Here is a tiny trained network, its code and every weight. The questions are about switching its units off for an input and a target symbol, where a switched-off unit gives its printed mean instead of its output.

import numpy as np


def w(rows, s, z=0):
    codes = np.array(rows[::2]) - 128.0
    scale = np.full(codes.shape[1], s)
    scale[-1] = z or s
    return codes * scale


def norm(h):
    return h / np.sqrt((h * h).mean(-1, keepdims=True) + 1e-5)


def f(y):
    return np.maximum(y, 0)


def softmax(a):
    e = np.exp(a - a.max(-1, keepdims=True))
    return e / e.sum(-1, keepdims=True)


def log_softmax(a):
    a = a - a.max(-1, keepdims=True)
    return a - np.log(np.exp(a).sum(-1, keepdims=True))


def net(x, mask):
    ids = ['αβγδεθστω'.index(c) for c in x.split()]
    T = len(ids)
    res = E[ids] + P[:T]
    u = 0
    for l in range(2):
        q, k, v = (norm(res) @ M[l].T for M in (Q, K, V))
        z = softmax(np.where(np.tri(T) > 0, q @ k.T / 2**0.5, -1e9)) @ v
        res = res + np.where(mask[u], z, O[l][:, -1]) @ O[l][:, :-1]
        u += 1
        y = f(norm(res) @ A[l][:, :-1].T + A[l][:, -1])
        res = res + np.where(mask[u : u + 4], y, B[l][:, -1]) @ B[l][:, :-1]
        u += 4
    return log_softmax(norm(res)[-1] @ U[:, :-1].T + U[:, -1])


Q, K, V, O, A, B = {}, {}, {}, {}, {}, {}
E = w([
[172,150,131,53,249,115],'α',
[203,155,188,151,54,124],'β',
[200,105,183,149,94,161],'γ',
[233,167,203,144,133,130],'δ',
[176,119,243,118,167,113],'ε',
[203,92,138,205,118,87],'θ',
[176,188,117,221,154,130],'σ',
[139,166,95,167,119,203],'τ',
[150,80,142,106,143,211],'ω',
],0.019)
P = w([
[96,154,184,163,19,194],'0',
[106,126,183,164,104,222],'1',
[115,111,163,154,143,212],'2',
[148,104,134,141,119,177],'3',
[172,89,110,127,108,160],'4',
[179,78,91,111,105,135],'5',
[179,79,65,103,102,109],'6',
[182,66,45,91,103,87],'7',
[175,69,27,82,108,66],'8',
[196,83,15,76,96,36],'9',
[208,69,2,68,102,25],'10',
],0.0095)
Q[0] = w([
[125,95,111,123,80,95],'0.h1',
[249,85,194,181,78,138],'0.h1',
],0.015)
K[0] = w([
[151,156,194,81,106,65],'0.h1',
[155,117,7,60,214,58],'0.h1',
],0.011)
V[0] = w([
[80,61,153,254,62,116],'0.h1',
[130,73,116,230,123,75],'0.h1',
],0.0079)
O[0] = w([
[143,41,109,254,153,80,4],'0.h1',
[146,128,159,190,252,96,124],'0.h1',
],0.014,0.0017)
A[0] = w([
[163,191,204,81,92,155,33],'0.n1',
[95,119,123,116,127,109,33],'0.n2',
[103,60,1,194,167,110,252],'0.n3',
[79,148,50,205,151,158,47],'0.n4',
],0.0078,0.0026)
B[0] = w([
[163,125,208,174,152,152,255],'0.n1',
[142,157,167,67,124,122,128],'0.n2',
[203,150,103,2,103,185,189],'0.n3',
[99,192,126,143,152,173,143],'0.n4',
],0.0099,0.0056)
Q[1] = w([
[251,139,139,93,94,232],'1.h1',
[200,60,120,156,97,30],'1.h1',
],0.014)
K[1] = w([
[101,133,92,6,156,72],'1.h1',
[237,171,107,107,135,105],'1.h1',
],0.015)
V[1] = w([
[186,222,6,125,117,235],'1.h1',
[194,213,129,255,158,57],'1.h1',
],0.01)
O[1] = w([
[108,176,97,245,127,198,198],'1.h1',
[2,213,49,48,170,129,253],'1.h1',
],0.013,0.0048)
A[1] = w([
[69,99,47,124,138,8,137],'1.n1',
[174,11,116,33,111,205,214],'1.n2',
[196,90,214,28,141,48,77],'1.n3',
[181,153,130,158,168,180,3],'1.n4',
],0.011,0.0049)
B[1] = w([
[175,111,142,160,106,108,214],'1.n1',
[172,154,100,108,89,135,254],'1.n2',
[59,73,109,129,121,158,247],'1.n3',
[103,152,126,117,1,125,164],'1.n4',
],0.021,0.0068)
U = w([
[120,112,133,130,157,121,65],'α',
[109,138,127,124,76,1,86],'β',
[204,129,111,93,129,119,70],'γ',
[89,226,203,59,131,124,49],'δ',
[81,60,93,58,123,130,200],'ε',
[207,81,155,115,253,93,252],'θ',
[86,168,76,153,214,144,214],'σ',
[73,100,122,242,122,169,123],'τ',
[197,38,153,196,162,159,172],'ω',
],0.0081,0.0041)

Each question gives the input, a string of symbols that net reads in full, and the target symbol t.
The units are the heads (2 rows each of Q, K, V and O) and the neurons (one row each of A and B). Each row of codes is followed by its name. A weight is (code - 128) times the scale printed after its matrix; where a second scale follows, it is the last column's (O, A, B and U).
mask holds one flag per unit, layer by layer, with each layer's heads first. A switched-off unit (its flag False) gives its mean, the last column of its rows in O or B, instead of its output. The means were averaged over made-up inputs and are rounded, as every weight is.
A unit's drop is (log p(t) with every unit on - log p(t) with that unit switched off) / (log p(t) with every unit on - log p(t) with every unit switched off).
The circuit of an input: a set's keep is (log p(t) with only the set's units on - log p(t) with every unit switched off) / (log p(t) with every unit on - log p(t) with every unit switched off). Starting from all 10 units, units are removed one at a time, each time the one whose removal leaves the highest keep (on an exact tie, the one counted first), for as long as the keep stays at least 0.8.
units of the circuit, in order: the units of the circuit, biggest drop first
most important unit: the unit with the biggest drop
k most important neurons: the k neurons with the biggest drops, biggest first
k most important neurons of layer l: the k neurons of layer l with the biggest drops, biggest first
input δ τ γ β ω δ δ, target ω: units of the circuit, in order	(0.n1, 1.h1)
input ε β β β, target β: 3 most important neurons	(0.n1, 1.n1, 0.n3)
input β ε β ε γ ε δ θ β δ, target θ: 2 most important neurons	(0.n1, 1.n1)
input β ε β τ β β, target τ: most important neuron of layer 1	(1.n2)
input β β β ε β δ δ, target δ: 2 most important neurons of layer 0	(0.n3, 0.n1)
input β γ β β ε β β β β τ δ, target τ: 2 most important neurons	(0.n3, 0.n1)
input β σ β δ, target σ: units of the circuit, in order	(1.h1, 0.h1)
input β β β ε ω σ β ε, target σ: units of the circuit, in order	(0.n3, 1.h1, 0.h1)
input ε σ β β ε β δ δ θ ε, target θ: 2 most important neurons of layer 0	(0.n1, 0.n3)
input γ β σ ε τ τ ε β γ σ β, target σ: units of the circuit, in order	(1.h1, 0.n3, 0.h1)
input θ β β ε θ ε β τ ε, target τ: units of the circuit, in order	(0.n3, 1.h1, 0.n1)
input ε σ δ, target σ: units of the circuit, in order	(0.h1, 1.h1, 0.n3)
input β β β β ε γ, target ε: units of the circuit, in order	(1.h1, 1.n3)
input θ β ω β δ δ σ γ, target σ: units of the circuit, in order	(1.h1, 0.n3, 0.n1, 0.h1)
input β ε ε β δ, target ε: units of the circuit, in order	(1.h1, 1.n3)
input β δ δ β β, target δ: most important unit	1.h1
input β ω ε ε θ γ, target θ: units of the circuit, in order	(0.h1, 1.h1)
input β β ε β β ε ε β ε δ, target ε: units of the circuit, in order	(1.n3, 1.h1)
input σ β σ β, target σ: units of the circuit, in order	(1.h1, 0.h1, 0.n3)
input β ε ω ε σ ε, target σ: units of the circuit, in order	(0.h1, 0.n3, 1.h1)
input β β ε α σ, target δ: most important unit	0.h1
input ε β τ ε, target τ: 2 most important neurons	(0.n3, 0.n1)
input β ε γ ε β β δ β β, target δ: 2 most important neurons of layer 0	(0.n1, 0.n3)
input δ β γ β ω β δ σ β ε β, target ε: 3 most important neurons	(0.n1, 1.n3, 0.n4)
input δ ε δ ω ε θ ε, target θ: 3 most important neurons	(1.n1, 1.n4, 0.n1)
